Here is a tiny trained network, its code and every weight. The questions are about switching its units off for an input and a class, where a switched-off unit gives its printed mean instead of its output.

import numpy as np


def w(rows, s, z=0):
    codes = np.array(rows[::2]) - 128.0
    scale = np.full(codes.shape[1], s)
    scale[-1] = z or s
    return codes * scale


def f(y):
    return np.maximum(y, 0)


def log_softmax(a):
    a = a - a.max(-1, keepdims=True)
    return a - np.log(np.exp(a).sum(-1, keepdims=True))


def net(x, mask):
    res = np.array(x, float).reshape(1, 6) / 4 @ E
    y = f(res @ A[0][:, :-1].T + A[0][:, -1])
    res = res + np.where(mask, y, B[0][:, -1]) @ B[0][:, :-1]
    return log_softmax(res[-1] @ U[:, :-1].T + U[:, -1])


A, B = {}, {}
E = w([
[213,138,218,133,18,152,154,129,149,147,73,136],'x0',
[77,168,123,123,137,130,207,198,233,54,106,143],'x1',
[205,166,92,223,137,172,177,125,87,62,165,92],'x2',
[77,154,224,114,192,173,180,121,39,116,118,160],'x3',
[56,137,48,128,68,249,111,122,113,157,73,133],'x4',
[115,148,125,149,137,106,138,88,140,142,107,150],'x5',
],0.012)
A[0] = w([
[81,159,155,68,138,114,117,169,188,123,91,105,86],'N0',
[86,118,88,126,177,129,222,188,208,90,115,160,88],'N1',
[178,146,160,97,109,69,153,127,113,123,124,109,41],'N2',
[80,143,44,115,88,211,141,140,109,151,78,134,85],'N3',
[70,125,48,128,217,107,78,120,92,91,165,108,40],'N4',
[114,177,126,131,118,134,199,199,198,76,103,152,90],'N5',
[77,100,77,125,201,105,156,132,125,128,154,90,26],'N6',
[89,120,128,112,111,181,77,111,131,111,120,122,59],'N7',
[106,48,153,34,94,87,95,117,114,161,114,174,94],'N8',
[113,181,180,112,185,164,165,146,84,125,101,126,54],'N9',
[172,80,108,144,140,110,80,77,32,203,137,123,113],'N10',
[163,111,58,151,92,104,80,129,188,140,129,115,97],'N11',
[54,84,143,78,146,113,84,132,141,136,160,157,61],'N12',
[161,159,37,130,75,71,108,144,169,96,121,139,49],'N13',
[90,126,192,133,151,144,154,119,68,96,132,194,70],'N14',
[159,92,173,121,213,9,133,162,120,91,181,139,102],'N15',
[167,126,234,144,9,158,170,117,159,147,95,122,79],'N16',
[158,72,99,169,140,121,103,131,187,119,106,128,6],'N17',
[89,160,133,104,135,187,169,111,91,140,109,134,43],'N18',
[191,167,74,208,145,161,160,128,69,46,165,90,28],'N19',
[172,182,73,162,133,146,184,124,92,97,149,109,53],'N20',
[153,139,169,95,158,86,176,113,181,126,183,105,48],'N21',
],0.011,0.002)
B[0] = w([
[140,174,116,123,183,161,103,90,168,174,138,174,192],'N0',
[188,185,155,84,63,212,107,122,45,195,197,128,225],'N1',
[77,151,216,159,80,118,134,130,166,67,102,107,180],'N2',
[19,92,245,118,23,111,253,59,161,20,81,104,229],'N3',
[146,133,76,223,137,152,89,140,59,120,57,7,236],'N4',
[225,189,185,79,99,204,68,78,23,181,181,143,223],'N5',
[151,124,80,216,103,128,94,179,103,150,29,36,199],'N6',
[80,126,143,130,114,139,176,82,150,97,144,135,173],'N7',
[128,175,112,113,239,125,118,84,201,180,137,141,228],'N8',
[125,18,69,87,166,49,89,236,102,108,149,196,188],'N9',
[174,178,181,52,30,205,124,63,30,224,235,159,235],'N10',
[140,3,119,68,128,72,116,178,89,52,124,219,213],'N11',
[156,184,43,106,170,142,121,101,218,113,96,150,199],'N12',
[110,58,115,118,170,96,86,190,109,90,171,180,206],'N13',
[141,12,35,121,153,35,94,219,80,110,160,207,191],'N14',
[66,131,197,152,84,99,239,63,146,41,145,98,249],'N15',
[152,144,70,230,147,109,46,146,130,141,20,10,246],'N16',
[112,83,152,110,118,134,56,216,133,93,101,195,172],'N17',
[86,113,153,90,113,74,151,171,126,86,147,127,179],'N18',
[135,142,73,85,209,170,155,90,244,203,90,167,231],'N19',
[80,150,69,108,156,144,167,98,234,183,136,178,194],'N20',
[54,147,191,150,93,107,181,129,128,100,148,115,193],'N21',
],0.0074,0.018)
U = w([
[178,190,149,81,78,182,104,87,29,196,210,128,247],'0',
[60,133,178,126,71,121,223,82,149,52,120,94,133],'1',
[141,27,93,86,153,71,93,205,96,112,157,181,54],'2',
[160,167,89,217,133,136,72,141,97,150,34,19,155],'3',
[127,183,87,89,225,160,137,76,250,195,128,158,8],'4',
],0.012,0.0011)

Each question gives the input, the list of numbers given to net, and the class t.
The units are the neurons (one row each of A and B). Each row of codes is followed by its name. A weight is (code - 128) times the scale printed after its matrix; where a second scale follows, it is the last column's (A, B and U).
mask holds one flag per neuron, in row order. A switched-off neuron (its flag False) gives its mean, the last column of its row in B, instead of its output. The means were averaged over made-up inputs and are rounded, as every weight is.
A unit's drop is (log p(t) with every unit on - log p(t) with that unit switched off) / (log p(t) with every unit on - log p(t) with every unit switched off).
unit that matters most: the unit with the biggest drop
top k neurons: the k neurons with the biggest drops, biggest first
drop when u is switched off: that unit's drop, to one decimal
input [7,1,6,-1,-6,-8], class 3: unit that matters most => N16
input [-2,-2,-7,4,-6,1], class 4: top 4 neurons => N8, N3, N12, N0
input [3,6,5,-3,-6,3], class 0: top 3 neurons => N5, N1, N3
input [-6,-2,-5,8,8,-1], class 1: top 4 neurons => N3, N7, N11, N13
input [7,7,2,-7,4,-8], class 0: top 2 neurons => N5, N1
input [-5,-5,7,-1,6,1], class 4: top 2 neurons => N19, N20
input [-7,3,8,7,-6,7], class 4: top 2 neurons => N19, N20
input [-8,3,3,-7,-6,1], class 3: top 2 neurons => N4, N6
input [2,-5,-7,8,7,-2], class 2: top 3 neurons => N14, N9, N15
input [1,5,7,6,3,-7], class 4: top 4 neurons => N19, N20, N10, N11
input [-5,8,-4,-8,-7,7], class 0: top 2 neurons => N1, N5
input [-7,4,0,-1,-5,1], class 3: top 3 neurons => N4, N6, N3
input [-3,2,0,6,4,-6], class 2: top 2 neurons => N9, N14
input [0,0,7,6,0,6], class 4: unit that matters most => N19
input [-2,-1,4,2,8,-4], class 1: drop when N3 is switched off => 0.7
input [-3,7,4,1,6,7], class 0: drop when N10 is switched off => 0.0
input [-2,4,5,3,-3,5], class 4: drop when N20 is switched off => 1.2
